Both labels of each row:
[ 1.03  0.94 -0.15 -0.80 -0.77  0.50  0.18  1.14 -0.66 -1.43  0.64  0.10
  0.30  0.03  0.53  0.14  0.53  0.68  0.36 -0.55 -7.30  1.53  1.12 -0.22
  1.42  0.41 -0.07  0.33  0.20 -0.34 -0.09  0.65 -0.89] => nc/dd
[ 0.74  0.96 -0.22 -1.46 -0.45 -0.38  0.06  1.61 -0.67 -1.03  0.69  0.16
 -0.11 -0.16 -0.63 -0.14  0.69 -0.63  0.17 -0.09 -7.30  1.54  0.86 -0.37
  0.58  0.20 -0.30  0.63  1.82 -0.56 -0.18  0.51 -1.08] => nc/cn
[ 0.40  0.75 -0.11 -0.27 -0.34  0.11  0.23 -0.68 -0.38 -0.45  0.33  0.21
  0.39 -0.14  0.63 -0.13  0.02  1.17  0.27  0.06 -4.29  0.20  1.46 -1.13
  1.08  0.72 -0.47 -0.15  0.38 -0.12 -0.40  0.51 -0.54] => bg/dd
[ 0.30  0.92 -0.22 -0.78 -0.72  0.21  0.43  0.89 -0.43 -1.10  0.48 -0.04
  0.28 -0.18  0.17  0.16  0.15  0.04  0.25 -0.18 -7.30 -0.10  0.70 -0.71
  1.07 -0.02 -0.09  0.48  0.60 -0.43 -0.51  0.64 -0.69] => hj/dd
[ 1.23  0.55 -0.11 -0.07 -0.07  0.14  0.07  0.98 -0.50 -0.74  0.29  0.08
  0.15 -0.19 -0.60 -0.16  0.41  0.36  0.12  0.07 -4.33  1.00  0.48 -0.35
  0.00  0.09 -0.66  0.28  0.85  0.13 -0.28  0.58 -0.29] => nc/cn
[ 1.06  1.12  0.05 -1.94 -0.82  0.22  0.54  2.68 -0.78 -1.91  0.89  0.46
  0.61  0.17 -0.80 -0.02  0.69 -0.18  0.16  0.13 -7.30  1.93  1.06 -0.36
  2.13 -0.32  0.07  1.07  2.67 -0.85 -0.41  0.95 -1.34] => nc/cn
[ 0.89  0.99 -0.09 -1.08 -0.42  0.20  0.44  1.55 -0.43 -1.43  0.56 -0.01
  0.37  0.09 -0.04 -0.19  0.70  0.34  0.43  0.00 -7.30  1.67  1.10 -0.39
  1.41  0.35 -0.19  0.58  0.39 -0.30 -0.10  0.60 -0.65] => nc/dd
[ 0.97  0.91 -0.14 -0.97 -0.69  0.90  0.29  1.90 -0.43 -1.78  0.76  0.24
  0.84  0.31  0.56 -0.17  0.14  1.54  0.08 -0.52 -7.30  1.21  1.79 -1.03
  2.85  0.58 -0.10  0.22  0.53 -0.52 -0.32  0.65 -1.42] => bg/dd
[-0.01  0.68 -0.25 -0.87 -0.28 -0.35  0.07  1.17 -0.44 -0.30  0.35  0.08
  0.13  0.02 -0.37  0.07  0.26 -0.76 -0.23 -0.04 -4.62  0.39  0.14 -0.17
  0.55 -0.52 -0.43  0.47  2.43  0.00 -0.65  0.39 -0.76] => hj/cn
[ 0.52  0.88 -0.13 -1.74 -0.47  0.29  0.08  2.42 -0.64 -1.02  1.08  0.09
  0.65  0.31 -0.68  0.46  0.06 -0.78 -0.13  0.08 -7.30  0.98  1.10 -0.56
  1.68 -0.31 -0.43  0.72  4.60 -0.24 -1.01  0.79 -1.18] => bg/cn
[ 0.36  0.70 -0.52 -0.42 -0.37  0.09  0.04  1.20 -0.35 -0.34  0.17  0.03
  0.57  0.07  0.12  0.11 -0.01  1.38  0.05 -0.18 -5.08  0.64  0.94 -0.67
  1.31  0.47 -0.42  0.10  0.57  0.10 -0.05  1.30 -0.66] => bg/dd
[ 0.44  0.94 -0.23 -0.50 -0.90  0.88  0.66  1.07 -0.30 -1.87  0.56 -0.10
  0.29 -0.05  0.41  0.41  0.35  0.21  0.33 -0.53 -6.94  0.52  0.52 -0.85
  1.65  0.29  0.21  0.40 -0.15 -0.45 -0.16  0.46 -0.80] => Hb/dd
[ 0.74  0.94 -0.12 -0.35 -0.38  0.03  0.20  1.00 -0.37 -1.01  0.46  0.36
  0.02 -0.20  0.14 -0.21  0.63  0.46  0.19 -0.07 -7.30  1.78  0.94 -0.36
  0.50  0.76 -0.20  0.45 -0.57 -0.30 -0.15  0.63 -0.63] => nc/dd
[ 0.13  0.37 -0.25  0.32  0.06  0.02  0.04  0.20 -0.22 -0.71  0.29 -0.14
  0.15 -0.26  0.25  0.11  0.05  1.06  0.22 -0.21 -3.55  1.03  0.17 -0.59
  0.63  0.29 -0.06 -0.14 -0.86  0.13  0.01  0.24 -0.31] => hj/dd
[ 0.34  0.43 -0.26 -0.04 -0.10 -0.39 -0.34 -0.26 -0.22 -0.52  0.32 -0.12
 -0.10 -0.38 -0.08 -1.21  0.05 -0.43  0.17  0.34 -3.12  0.79  0.65 -0.01
 -0.80  0.40 -0.38 -0.37 -0.63 -0.22 -0.11  0.51 -0.03] => nc/dd
[ 0.30  0.89 -0.11 -1.46 -0.73  0.24  0.42  1.77 -0.35 -0.89  0.76  0.10
  0.38 -0.01 -0.02  0.27  0.10 -0.50 -0.07 -0.22 -6.77  0.32  0.21 -0.58
  1.45 -0.58  0.20  1.18  2.99 -0.26 -0.35  0.59 -0.84] => Hb/cn
[ 0.78  1.20 -0.24 -0.89 -0.59  0.18  0.19  1.33 -0.56 -1.48  0.44  0.15
  0.17 -0.08 -0.21 -0.36  0.81  0.66  0.58  0.08 -7.30  1.67  1.33 -0.52
  1.05  0.69 -0.13  0.28 -0.06 -0.56  0.02  0.72 -0.61] => nc/dd
[ 0.22  1.17 -0.10 -1.33 -0.89  0.61  0.59  2.00 -0.47 -1.13  0.33  0.14
  0.37 -0.16 -0.10  0.07  0.07  0.33  0.02 -0.28 -6.38  0.56 -0.70 -0.66
  1.69 -0.48  0.45  1.08  2.11  0.05 -0.36  0.54 -1.10] => Hb/cn
[ 0.76  0.70 -0.19 -0.59 -0.13 -0.23  0.43  1.04 -0.51 -0.98  0.34  0.04
  0.21  0.00 -0.16 -0.04  0.73  0.51  0.45 -0.02 -6.59  1.33  0.79 -0.30
  0.82  0.26 -0.75  0.18 -0.30 -0.05 -0.34  0.46 -0.51] => nc/dd
[ 0.36  0.58 -0.15 -0.14 -0.30 -0.21 -0.10  0.15 -0.32 -0.50  0.26  0.11
 -0.05 -0.47  0.01 -0.23  0.28  0.44  0.17 -0.19 -4.39  0.97  0.03 -0.45
 -0.15  0.71 -0.60  0.16 -0.61 -0.11 -0.24  0.26 -0.29] => nc/dd
[ 0.56  1.03 -0.13 -0.63 -0.79  0.12  0.14  0.91 -0.61 -1.41  0.68 -0.25
  0.62 -0.09  0.39  0.05  0.39  0.48  0.35 -0.18 -7.30  1.97  0.97 -1.01
  1.29  0.21 -0.31  0.24  0.25 -0.61 -0.36  1.06 -0.85] => hj/dd
[ 0.96  1.09 -0.08 -1.83 -1.17  0.31  0.44  2.61 -0.81 -2.29  0.96  0.32
  0.68  0.06 -0.83 -0.28  0.63 -0.48  0.51  0.00 -7.30  2.01  1.14 -0.65
  1.56 -0.27 -0.41  1.01  2.95 -0.65 -0.50  0.88 -1.42] => nc/cn
[ 0.60  0.87 -0.20 -1.44 -0.97 -0.02  0.00  2.39 -0.47 -1.03  0.82 -0.25
  0.57  0.12 -0.43  0.19  0.42  0.09 -0.15 -0.10 -7.30  0.74  1.13 -0.52
  1.83 -0.09 -0.33  0.66  3.87 -0.43 -0.65  0.60 -1.21] => bg/cn
[ 0.41  0.47  0.65 -1.34 -0.56  0.34  0.55  2.19 -0.44 -1.00  0.38 -0.01
  0.15 -0.10 -0.23  0.17  0.20  0.02  0.00 -0.29 -6.80  0.78 -0.01 -0.48
  1.60 -0.48  0.54  1.00  2.35 -0.22 -0.23  0.50 -1.19] => Hb/cn
[ 0.56  1.03 -0.30 -0.57 -0.71 -0.11  0.54  0.91 -0.33 -1.10  0.54  0.04
  0.18 -0.24  0.51  0.09  0.07  1.14  0.06 -0.46 -6.55  0.66  0.52 -0.96
  1.67  0.29  0.26  0.75 -0.26 -0.26 -0.15  0.52 -0.71] => Hb/dd
[ 0.53  0.64 -0.20 -1.48 -0.46  0.18  0.36  1.69 -0.30 -0.75  0.52  0.04
  0.41  0.01 -0.32 -0.08  0.21 -0.92 -0.18 -0.27 -6.33  0.64  0.74 -0.38
  0.87 -0.23 -0.39  0.51  2.69 -0.10 -0.85  0.51 -0.77] => bg/cn
[ 0.16  0.62 -0.03 -0.55 -0.57  0.55  0.40  1.28 -0.30 -0.66  0.56 -0.96
  0.64  0.11  0.43  0.33  0.10  1.97  0.14 -0.24 -4.94  0.28  0.93 -0.82
  2.01 -0.04 -0.24  0.25  0.71  0.06 -0.35  0.29 -0.43] => bg/dd
[ 0.69  0.95 -0.23 -1.21 -0.60  0.52  0.19  1.85 -0.67 -1.46  0.57  0.04
  0.26  0.12 -0.04 -0.15  0.39  0.95  0.14 -0.18 -7.30  1.48  1.12 -0.20
  1.88  0.57  0.52  0.87 -0.19 -0.29  0.01  0.72 -0.93] => nc/dd
[ 0.95  0.97 -0.31 -0.85 -1.09  0.79  0.75  1.69 -0.65 -1.68  0.63  0.20
  0.49 -0.07  0.60  0.08  0.25  1.58  0.63 -0.39 -7.30  1.42  0.58 -1.10
  2.81  0.35  1.87  1.48 -0.24 -0.55 -0.35  0.85 -1.15] => Hb/dd
[-0.24  0.42 -0.11 -0.62 -0.40 -0.13  0.15  0.16 -0.17 -0.27  0.04 -0.12
 -0.16 -0.28 -0.05  0.33  0.02 -0.69 -0.05 -0.39 -2.12 -0.14 -0.23 -0.17
 -0.12 -0.37 -0.47  0.49  0.92 -0.03 -0.13  0.14 -0.15] => Hb/cn
[ 1.23  0.64 -0.09 -1.31 -0.49  0.21  0.40  1.29 -0.26 -1.28  0.55  0.13
  0.23  0.17 -0.15 -0.30  0.55  0.51  0.28 -0.07 -7.30  1.48  0.88 -0.61
  1.37  0.29  0.21  0.84  0.03 -1.56  0.11  0.42 -0.72] => nc/dd
[ 0.37  0.33 -0.30  0.14 -0.05  0.01  0.27  0.59 -0.35 -0.33  0.54  0.02
  0.48  0.03  1.02  0.18  0.01  1.62  0.24 -0.23 -3.46  0.68  0.98 -0.66
  1.27  0.73 -0.64 -0.42 -0.03  0.16 -0.46  0.47 -0.48] => bg/dd
[ 0.69  1.18 -0.24 -1.69 -0.71  0.06  0.38  1.70 -0.64 -1.35  0.42  0.16
  0.20  0.17 -0.73 -0.10  0.51 -1.56  0.00 -0.20 -7.30  1.18  0.99  0.00
  0.56 -0.37  0.14  0.95  3.00 -0.87 -0.30  0.60 -0.83] => nc/cn
[-0.17 -0.31 -0.01 -0.38 -0.36 -0.11  0.14  0.39 -0.12 -0.23 -0.26 -0.04
  0.08 -0.47 -0.35  0.88  0.06 -0.85 -0.08 -0.09 -1.44  0.17 -0.29 -0.49
 -0.28 -0.49 -0.24  0.27  1.57  0.23 -0.60  0.31 -0.34] => Hb/cn
[ 0.20  0.67 -0.10 -0.55 -0.54  0.14  0.63  0.44 -0.36 -0.90  0.40 -0.01
  0.43 -0.28  0.19 -0.10  0.39  0.64  0.19 -0.19 -6.33  0.78  0.62 -0.61
  0.79  0.26 -0.27  0.11  0.13  0.10 -0.12  0.44 -0.52] => hj/dd
[ 0.73  1.10 -0.31 -1.51 -1.08  0.14  0.49  2.00 -0.82 -1.49  0.69  0.17
  0.14  0.14 -0.46 -0.09  0.43 -0.54  0.17 -0.22 -7.30  1.79  0.75 -0.64
  1.52 -0.46  0.04  1.32  3.06 -0.70 -0.35  0.85 -1.17] => hj/cn
[ 0.80  1.01 -0.20 -1.50 -0.84  0.62  0.44  2.71 -0.98 -1.61  0.92  0.13
  0.70  0.12 -0.35  0.29  0.44  0.55  0.00 -0.26 -7.30  1.27  0.85 -1.00
  2.58 -0.12 -0.11  0.45  2.84 -0.43 -0.78  0.86 -1.52] => bg/cn

Both labels of each row:
[ 0.87  0.04  1.06  1.30 -0.14  0.35 -1.12  0.19 -0.18 -0.15  0.19  0.45
 -0.39 -0.62 -0.76 -0.23 -0.56 -0.07  0.32  0.19 -0.02 -1.11  0.64  0.84
  0.22  1.36 -0.09 -0.70 -0.01 -0.03  1.88  0.33  0.71] => S/pp
[ 0.63  0.02  1.23  0.54  0.01  0.05 -0.92 -0.01 -0.17  0.03  0.39  0.52
 -0.70 -1.16 -0.01 -0.14  0.43 -0.14  0.35  0.34  0.14 -0.51  0.42  0.30
  0.23  1.34 -0.19 -0.25 -0.41 -0.37  1.16  0.11  0.60] => K/pp
[ 0.45  0.17  0.71  0.35  0.05  0.25 -0.55 -0.07 -0.01 -0.20  0.44  0.61
 -0.14 -0.53 -0.60 -0.26  0.19  0.16  0.29  0.00 -0.32  0.15  0.27  0.64
  0.33  1.17 -0.90 -0.84 -0.39 -0.24  0.82  0.25  0.71] => K/pp
[ 0.56  0.00  0.25  0.10  0.12  0.52 -1.23  0.07  0.22  0.06  0.29  0.18
 -0.09 -1.22  0.14 -0.35 -0.96  0.53  0.48  0.12  0.68 -0.62  0.13  0.03
 -0.04  0.48 -0.49 -0.02  0.42 -0.03  1.55  0.91  0.20] => S/Hm
[ 0.59  0.03  1.08  0.55  0.13  0.65 -0.83  0.36  0.40 -0.02  0.19  0.36
 -0.37 -1.18 -0.10 -0.19 -0.62  0.03  0.03 -0.23  0.59 -1.27  0.20  0.63
  0.04  0.10 -0.43  0.54  0.02 -0.03  1.24  0.06  0.61] => S/sn
[ 0.86 -0.07  0.75  0.45  0.19  1.09 -1.28  0.09  0.27 -0.01  0.10  0.47
 -0.11 -1.17 -0.30 -0.21 -0.98  0.62 -0.04  0.05  0.52 -1.18  0.48  0.60
  0.10  0.51 -1.06  0.42  0.14 -0.09  1.74  0.56  0.50] => S/sn
